Where the symbols take the items:
Q948 & Q699
Q948 @ Q926
Q948 ^ Q909
Q730 & Q769
Q730 @ Q116
Q730 ^ Q54
Q634 & Q396
Q634 @ Q847
Q634 ^ Q671
Q572 & Q849
Q572 @ Q446
Q572 ^ Q171
Q86 & Q648
Q86 @ Q798
Q86 ^ Q635
Q396 & Q365
Q396 @ Q196
Q396 ^ Q62
Q432 & Q947
Q432 @ Q245
Q432 ^ Q152
Q54 & Q625
Q54 @ Q730
Q54 ^ Q699
Q450 & Q237
Q450 @ Q766
Q450 ^ Q478
Q744 & Q683
Q744 @ Q729
Q744 ^ Q446
Q59 & Q613
Q59 @ Q435
Q59 ^ Q103
Q378 & Q525
Q378 @ Q784
Q378 ^ Q928
Q285 & Q336
Q285 @ Q633
Q285 ^ Q606
Q245 & Q897
Q245 @ Q833
Q245 ^ Q432
Q720 & Q729
Q720 @ Q283
Q720 ^ Q516
Q237 & Q432
Q237 @ Q18
Q237 ^ Q314
Q202 & Q730
Q202 @ Q686
Q202 ^ Q926
Q171 & Q850
Q171 @ Q572
Q171 ^ Q196
Q594 & Q828
Q594 @ Q103
Q594 ^ Q994
Q116 & Q836
Q116 @ Q314
Q116 ^ Q730
Q738 & Q926
Q738 @ Q850
Q738 ^ Q365
Q633 & Q516
Q633 @ Q828
Q633 ^ Q285
Q699 & Q893
Q699 @ Q54
Q699 ^ Q833
Q665 & Q478
Q665 @ Q683
Q665 ^ Q849
Q648 & Q985
Q648 @ Q606
Q648 ^ Q475
Q132 & Q59
Q132 @ Q244
Q132 ^ Q525
Q625 & Q393
Q625 @ Q769
Q625 ^ Q893
Q798 & Q606
Q798 @ Q380
Q798 ^ Q86
Q516 & Q744
Q516 @ Q720
Q516 ^ Q336
Q784 & Q132
Q784 @ Q393
Q784 ^ Q378
Q828 & Q720
Q828 @ Q791
Q828 ^ Q633
Q683 & Q450
Q683 @ Q645
Q683 ^ Q665
Q909 & Q833
Q909 @ Q948
Q909 ^ Q18
Q897 & Q928
Q897 @ Q514
Q897 ^ Q947
Q954 & Q380
Q954 @ Q980
Q954 ^ Q553
Q994 & Q633
Q994 @ Q594
Q994 ^ Q380
Q314 & Q152
Q314 @ Q237
Q314 ^ Q116
Q606 & Q422
Q606 @ Q285
Q606 ^ Q648
Q926 & Q54
Q926 @ Q202
Q926 ^ Q948
Q791 & Q283
Q791 @ Q613
Q791 ^ Q828
Q985 & Q171
Q985 @ Q422
Q985 ^ Q847
Q847 & Q196
Q847 @ Q985
Q847 ^ Q634
Q613 & Q356
Q613 @ Q635
Q613 ^ Q791
Q525 & Q103
Q525 @ Q132
Q525 ^ Q383
Q383 & Q594
Q383 @ Q525
Q383 ^ Q980
Q475 & Q847
Q475 @ Q648
Q475 ^ Q356
Q356 & Q634
Q356 @ Q475
Q356 ^ Q283
Q849 & Q686
Q849 @ Q665
Q849 ^ Q850
Q393 & Q244
Q393 @ Q726
Q393 ^ Q784
Q103 & Q791
Q103 @ Q59
Q103 ^ Q594
Q893 & Q784
Q893 @ Q625
Q893 ^ Q514
Q435 & Q635
Q435 @ Q145
Q435 ^ Q59
Q514 & Q378
Q514 @ Q893
Q514 ^ Q897
Q836 & Q248
Q836 @ Q152
Q836 ^ Q769
Q686 & Q116
Q686 @ Q478
Q686 ^ Q202
Q196 & Q738
Q196 @ Q171
Q196 ^ Q396
Q446 & Q665
Q446 @ Q744
Q446 ^ Q572
Q645 & Q766
Q645 @ Q62
Q645 ^ Q683
Q928 & Q383
Q928 @ Q378
Q928 ^ Q33
Q553 & Q798
Q553 @ Q954
Q553 ^ Q145
Q18 & Q245
Q18 @ Q909
Q18 ^ Q237
Q380 & Q285
Q380 @ Q994
Q380 ^ Q798
Q422 & Q572
Q422 @ Q336
Q422 ^ Q985
Q192 & Q91
Q192 @ Q947
Q192 ^ Q248
Q91 & Q954
Q91 @ Q33
Q91 ^ Q412
Q33 & Q980
Q33 @ Q928
Q33 ^ Q91
Q980 & Q994
Q980 @ Q383
Q980 ^ Q954
Q283 & Q671
Q283 @ Q356
Q283 ^ Q720
Q145 & Q86
Q145 @ Q553
Q145 ^ Q435
Q947 & Q33
Q947 @ Q897
Q947 ^ Q192
Q833 & Q514
Q833 @ Q699
Q833 ^ Q245
Q336 & Q446
Q336 @ Q516
Q336 ^ Q422
Q244 & Q435
Q244 @ Q559
Q244 ^ Q132
Q850 & Q202
Q850 @ Q849
Q850 ^ Q738
Q729 & Q645
Q729 @ Q671
Q729 ^ Q744
Q365 & Q948
Q365 @ Q738
Q365 ^ Q66
Q478 & Q314
Q478 @ Q450
Q478 ^ Q686
Q62 & Q66
Q62 @ Q396
Q62 ^ Q645
Q66 & Q909
Q66 @ Q365
Q66 ^ Q766
Q412 & Q553
Q412 @ Q91
Q412 ^ Q559
Q635 & Q475
Q635 @ Q86
Q635 ^ Q613
Q766 & Q18
Q766 @ Q66
Q766 ^ Q450
Q248 & Q412
Q248 @ Q192
Q248 ^ Q726
Q769 & Q726
Q769 @ Q836
Q769 ^ Q625
Q559 & Q145
Q559 @ Q412
Q559 ^ Q244
Q152 & Q192
Q152 @ Q432
Q152 ^ Q836
Q726 & Q559
Q726 @ Q248
Q726 ^ Q393
Q671 & Q62
Q671 @ Q634
Q671 ^ Q729

The rows follow the links: the fewer symbols apart two items are, the more alike their rows tend to be.

Each row is also shifted at random along 2 hidden directions that mean nothing.

Each row, then its item:
42,-8,-2,-3,-3,-19,3,4,5,-4,-34,-27,-8,-11,-26,10,10,-11,-8,-11,23,14,-25,17,-12,-12,-15,3,-11,7,9,-23,0,-23,16,-6,-15,6,-14,30,-12,-39,-4,10,11,-12,2,11,1,-18,-19,-3,8,12: Q18
112,-8,-6,-12,-41,-9,-38,-20,13,27,3,6,14,-2,37,-28,-10,2,-19,-8,-15,-6,6,4,5,-42,8,11,2,-18,-7,19,3,38,-13,2,9,15,1,-8,-3,-7,17,9,-24,-21,-17,-27,17,33,-1,-24,11,0: Q671
3,15,24,4,1,-14,-2,8,14,0,-26,-1,-24,-35,-2,14,2,1,15,-17,-10,22,-29,35,-12,24,-12,21,8,2,6,-25,0,-14,19,5,-26,2,5,22,4,-14,-9,33,15,-1,-12,29,9,-3,-21,0,18,0: Q245
-5,13,-6,17,3,12,-10,-6,-1,5,-16,1,8,-9,-10,21,12,17,-2,3,22,28,-15,-6,-1,11,13,-11,-13,8,1,-22,-10,-17,12,2,3,-27,31,19,8,11,3,-12,17,43,34,12,-1,-11,-9,6,-5,3: Q994
-60,6,-21,-17,16,8,19,11,-15,-20,12,-5,-5,37,-31,5,13,-4,11,11,3,-9,12,0,-7,4,3,8,26,11,11,-5,8,-29,1,-8,26,13,-24,-21,13,-12,-5,10,-2,-13,-25,13,-7,-33,12,20,11,8: Q686
-28,-16,-4,5,10,19,-4,-20,-2,-7,9,6,3,6,17,2,-10,1,19,7,-4,3,10,-8,-8,4,10,-7,-15,-7,-6,18,-19,-15,-17,8,6,12,34,-7,4,26,13,-15,3,11,19,10,-14,-8,-5,18,-9,2: Q553
35,11,-6,-5,-13,-12,-19,3,-7,34,5,7,15,7,-2,-23,8,4,-35,8,9,-3,0,-13,14,-18,11,4,7,1,-1,-10,6,32,-2,6,10,-14,-4,-14,-7,8,-6,-7,-17,5,2,-18,9,16,-1,-27,1,6: Q516
60,1,-12,11,-11,9,-23,-21,-20,30,14,25,15,26,-13,-21,17,23,-10,5,16,3,-3,-24,3,0,9,-11,-16,3,3,2,3,-9,-12,16,14,-1,28,-16,-4,5,12,-27,9,6,32,-6,-3,-5,1,7,1,6: Q380
-33,10,3,10,-20,8,-24,-17,8,33,3,8,12,-3,14,-14,11,11,-14,6,9,18,-2,8,5,-7,8,3,-9,-2,-6,4,5,4,2,18,12,-3,24,5,7,14,4,-5,-14,-2,-5,-4,13,18,-18,-5,13,0: Q285
4,23,28,6,10,-14,3,21,13,-5,-29,-1,-24,-40,-8,21,5,2,9,-19,-3,22,-31,18,-9,26,-13,16,9,6,4,-34,0,-8,23,0,-34,-13,3,21,3,-16,-16,27,24,17,3,27,12,0,-15,-2,13,0: Q152
79,6,-2,-6,-5,-8,-22,9,45,-20,-72,-46,-15,-54,-17,57,16,-10,0,-3,31,65,-48,52,-18,-11,-13,12,-18,19,4,-47,-4,-23,45,-26,-16,-28,3,74,7,-60,-14,44,23,34,11,21,12,-13,-27,-1,18,14: Q926
-49,-3,-5,26,-4,3,4,-12,-4,13,-11,-7,18,-9,-5,3,7,15,-17,6,34,17,-16,-10,7,-10,3,-20,-21,5,5,-12,-6,-9,10,11,-1,-15,12,23,-10,15,14,-27,4,22,25,-1,-1,2,-15,-1,-6,-1: Q635
5,24,-7,-7,-9,-6,-22,6,-15,38,16,18,9,15,-6,-24,15,8,-24,11,7,0,9,-10,13,-8,15,9,12,2,-1,-6,10,22,-8,7,16,-18,5,-22,5,13,-12,-6,-16,3,-2,-12,13,15,3,-18,7,9: Q283
63,-8,-13,-20,-32,1,-29,-13,2,17,23,18,13,21,30,-27,-11,5,-6,0,-26,-19,23,-7,10,-30,11,14,22,-16,-5,23,12,29,-21,4,20,21,-6,-30,6,7,16,8,-26,-24,-27,-19,15,22,11,-15,13,-4: Q744
82,3,-25,-23,-16,1,-14,8,-8,4,23,15,13,28,1,-11,1,9,-3,3,-12,-22,18,-19,12,-18,11,7,29,0,-1,13,17,17,-12,-10,27,4,-23,-30,8,-7,4,3,-12,-4,-20,-17,6,4,30,-3,5,-1: Q396
-3,-5,5,-3,-4,-16,9,-5,-17,10,5,4,-15,17,-9,-27,-1,-10,3,-17,-6,-21,-4,8,-5,-4,-12,7,3,-4,10,6,4,-25,-16,14,-10,40,-11,-13,-11,-10,12,4,-5,-52,-22,7,-5,-12,-14,6,17,6: Q730
-40,1,25,12,21,-16,38,21,-16,-10,10,5,-15,-4,-14,-12,-6,-9,1,-15,-9,-26,-1,-11,4,26,-22,-6,3,3,6,-2,3,7,-1,2,-27,-1,-18,-9,-19,4,-10,-11,13,-10,4,1,-8,4,8,-5,-13,-13: Q514
-16,0,-3,-13,-13,2,-3,2,7,2,11,-1,14,1,28,-11,-15,-1,-8,6,-18,-15,13,-1,11,-24,15,9,21,-11,-5,10,5,25,-6,-3,13,8,-15,-13,7,19,11,11,-25,-7,-27,-12,11,16,1,-12,1,-6: Q729
8,-11,9,-2,-4,-19,4,-4,-2,3,-12,-13,-12,-2,-11,-14,3,-13,-1,-17,4,-4,-17,20,-7,-8,-14,8,-5,1,8,-7,-4,-24,0,6,-18,25,-10,15,-14,-23,7,7,3,-37,-16,11,-5,-11,-21,-1,15,3: Q116
103,-6,-7,-11,-14,-17,-15,-3,1,11,-21,-12,-11,5,-29,-8,17,-8,-8,-9,18,11,-18,15,-10,-10,-15,7,-12,8,8,-18,7,-16,6,-1,-5,11,-7,18,-11,-45,-5,12,8,-25,-1,3,-1,-14,-10,-1,16,15: Q909
-56,7,0,14,-15,5,-9,-23,-11,30,15,14,12,16,6,-23,8,13,-10,8,12,-5,7,-5,10,-7,11,-5,-10,-7,-1,10,5,-2,-11,19,18,4,13,-9,-1,24,15,-21,-14,-12,-7,-10,8,11,-13,2,8,2: Q633
20,4,-4,-11,-19,7,-11,3,20,-8,-7,-4,12,-17,30,13,-11,4,4,2,-16,6,2,9,7,-25,14,18,24,-7,-4,-1,4,20,6,-10,11,-8,-6,3,14,1,3,25,-13,16,-25,-5,19,20,3,-11,4,-4: Q446
34,2,-7,6,-3,17,-28,-20,17,4,-17,7,4,-19,12,28,9,14,15,4,11,35,-14,10,-11,7,10,-1,-20,-1,-5,-5,-17,-16,8,4,1,-15,48,18,18,5,5,3,14,36,32,16,2,-1,-11,18,1,1: Q59
68,14,1,5,-41,2,-50,-27,16,49,-5,21,8,-7,23,-22,21,17,-17,3,11,23,-5,18,0,-11,6,14,-17,-9,-9,6,6,17,-5,15,9,0,33,1,10,-8,4,6,-12,-9,6,-11,21,26,-16,-9,24,4: Q606
25,-6,-1,-2,-20,-14,-13,-1,11,12,-8,-12,15,-15,22,-9,-12,-2,-26,-1,1,2,-5,2,14,-38,8,3,4,-8,-1,0,-1,32,3,-5,1,-6,-10,9,-11,2,7,0,-23,4,-5,-19,12,25,-12,-28,-1,-3: Q847
-50,-26,-8,3,22,6,22,-13,-26,-6,35,11,5,33,1,-15,-16,-5,12,7,-8,-35,32,-32,-3,8,7,-20,-17,-8,-4,32,-15,-7,-30,9,6,19,12,-24,-10,31,9,-34,-3,-5,14,-3,-26,-14,14,14,-26,-2: Q383
-31,-3,31,17,20,-14,32,20,2,-19,-6,-6,-19,-31,-2,7,-11,-8,-1,-20,-9,-8,-12,3,3,24,-22,-6,-7,1,3,-4,0,10,12,2,-36,-8,-14,19,-18,-4,-9,-2,16,-1,11,3,-5,10,-3,-6,-10,-14: Q897
-40,-4,-5,-4,-6,-4,8,2,0,1,7,-9,15,3,20,-13,-17,-6,-22,6,-6,-15,13,-11,15,-30,12,1,15,-13,0,6,-1,23,-7,-2,8,4,-19,-7,-5,21,11,-4,-28,1,-22,-15,7,18,-2,-19,-6,-3: Q634
16,-2,-4,6,-2,18,-25,-22,10,0,-7,3,4,-12,16,22,4,11,14,6,2,25,-5,9,-12,8,9,-1,-21,-3,-9,3,-17,-17,2,1,0,-7,47,14,17,13,5,1,12,29,24,16,1,-5,-10,18,-2,2: Q435
31,19,-8,-8,-14,-13,-24,3,-10,39,9,12,11,15,0,-30,10,10,-31,10,6,0,1,-13,15,-18,13,4,9,3,1,-7,10,27,-7,5,10,-17,1,-20,3,4,-9,-7,-22,8,0,-16,9,21,0,-24,3,9: Q720

Start here and follow the symbols in turn, left to right. Where do you end up?
Answer with the item's name.
23,0,-8,-1,-14,-15,-9,5,-12,28,11,0,15,14,0,-28,-1,-1,-34,3,5,-14,6,-20,13,-29,9,0,6,-5,3,2,7,32,-8,2,6,-3,-13,-15,-11,13,1,-12,-25,-6,-4,-23,7,21,5,-29,-8,5
^ @: Q422
28,0,-6,19,-13,0,-12,-16,0,22,-14,2,15,-5,-8,-1,14,14,-18,0,31,22,-20,-3,3,-8,4,-14,-26,4,3,-10,-9,-9,10,12,-2,-17,22,22,-3,1,15,-23,8,20,34,-7,3,2,-19,-1,-3,0
& ^ @ ^: Q475
36,4,-4,20,-13,5,-19,-11,10,13,-27,-5,11,-25,-6,20,13,19,-14,4,36,39,-27,1,0,-8,4,-12,-33,10,1,-25,-10,-8,21,5,-8,-25,29,39,-1,3,8,-14,17,40,43,5,4,2,-19,-2,-1,3
& ^: Q648
22,11,30,7,14,-21,14,25,7,-3,-19,-3,-19,-34,-12,10,3,-3,-2,-20,-4,8,-26,11,-2,26,-21,3,0,9,8,-22,1,4,17,2,-41,-14,-6,18,-9,-19,-17,7,26,12,15,11,6,3,-4,-11,-3,-7
^ ^: Q514
-24,-10,5,-1,4,-19,18,2,-5,-8,-20,-20,-9,-1,-23,-6,3,-14,-3,-10,11,-6,-18,11,-5,-6,-9,1,-4,3,8,-14,-5,-26,5,3,-17,16,-20,15,-17,-21,4,3,2,-29,-10,13,-7,-15,-17,-1,9,9
@ ^ &: Q152
-3,16,21,-4,10,-15,5,11,-5,8,2,13,-23,-3,-5,-8,4,4,9,-20,-15,-2,-15,14,-5,25,-11,17,16,1,6,-17,5,-13,1,9,-19,8,2,-9,4,-7,-15,18,14,-16,-12,20,2,-3,-5,4,13,1
& ^: Q192
-70,-5,-10,7,17,22,8,-13,-6,-11,13,9,5,8,12,12,-6,6,22,10,-4,3,12,-10,-10,12,18,-8,-8,1,-2,16,-15,-25,-12,9,8,7,32,-9,12,34,8,-16,3,18,10,14,-10,-17,1,23,-10,-2
& ^ &: Q475
-45,5,-10,2,12,22,2,-9,-25,6,21,21,3,27,-5,0,11,20,11,14,5,-2,11,-25,-4,15,17,-8,4,8,2,2,-4,-24,-16,11,22,-2,29,-24,13,35,6,-19,5,20,15,9,-11,-19,12,20,-5,5
^ @ @ @: Q435
93,7,-17,-19,-22,2,-24,6,14,-2,-1,2,13,-4,15,12,-3,8,-4,1,-10,6,4,5,7,-19,9,12,25,-1,-6,-6,10,21,8,-12,15,-9,-10,-3,14,-14,2,20,-4,15,-14,-8,15,11,16,-9,8,-4
@ @ ^ @: Q572
35,20,-1,3,-30,2,-40,-19,5,41,3,19,5,-3,17,-18,20,16,-15,3,7,21,-3,12,4,-9,9,11,-5,-5,-5,-2,8,15,-4,16,13,-7,29,-7,12,4,-2,5,-12,-2,0,-8,18,24,-12,-11,24,8
@ &: Q422
-11,5,21,1,-3,-13,3,1,14,-4,-22,-6,-21,-26,0,6,3,-5,13,-18,-3,14,-25,34,-10,9,-9,15,5,0,5,-18,-4,-25,9,5,-24,13,2,23,-1,-16,1,24,8,-17,-16,26,4,-5,-27,5,19,5
^ @: Q699
49,6,-5,-2,-17,-14,-23,3,-2,34,-4,0,14,-1,2,-18,1,0,-37,3,10,3,-3,-11,14,-24,7,1,1,-4,0,-6,6,33,7,4,4,-19,-4,-4,-11,3,-6,-6,-18,7,3,-20,12,23,-3,-35,-2,4
^ ^ @ ^: Q985
109,-11,3,-2,-18,-24,-18,-10,6,14,-28,-15,-12,-3,-16,-13,14,-9,-11,-20,15,8,-22,23,-12,-18,-20,8,-22,-2,5,-15,1,-17,1,5,-18,20,-6,20,-18,-46,2,12,10,-34,-2,1,4,-4,-22,-6,17,9
& ^: Q152
-26,24,21,1,19,-15,19,27,-13,3,0,10,-21,-5,-16,-2,3,2,6,-15,-11,-9,-11,-2,1,36,-11,8,24,4,9,-16,11,-7,2,6,-22,-3,-10,-15,-3,-3,-18,11,18,-2,-6,20,-2,-5,4,-1,4,1
^ @: Q836
-17,-11,27,11,12,-13,23,8,-9,-4,12,8,-17,-7,2,-16,-11,-8,5,-16,-18,-24,4,-3,3,24,-23,-5,-11,-5,0,14,-1,16,-6,4,-26,10,-11,-7,-20,-1,-9,-8,5,-23,5,-5,-9,11,8,-2,-7,-12
& ^ ^ &: Q553
40,-5,-8,-6,-23,-14,-13,-2,-14,31,19,11,19,20,7,-38,-3,0,-35,3,-5,-28,12,-21,16,-32,5,-1,7,-12,1,13,7,33,-17,4,10,4,-17,-25,-15,8,7,-13,-30,-19,-10,-32,8,23,4,-29,0,3
& & &: Q202
60,13,24,5,0,-23,-4,17,3,13,-10,8,-23,-20,-12,-4,5,3,1,-26,-6,3,-19,12,-3,24,-22,11,3,3,5,-21,4,6,11,5,-32,-5,-1,7,-6,-25,-17,15,23,-3,10,11,6,8,-2,-5,13,-3
^ & ^: Q784
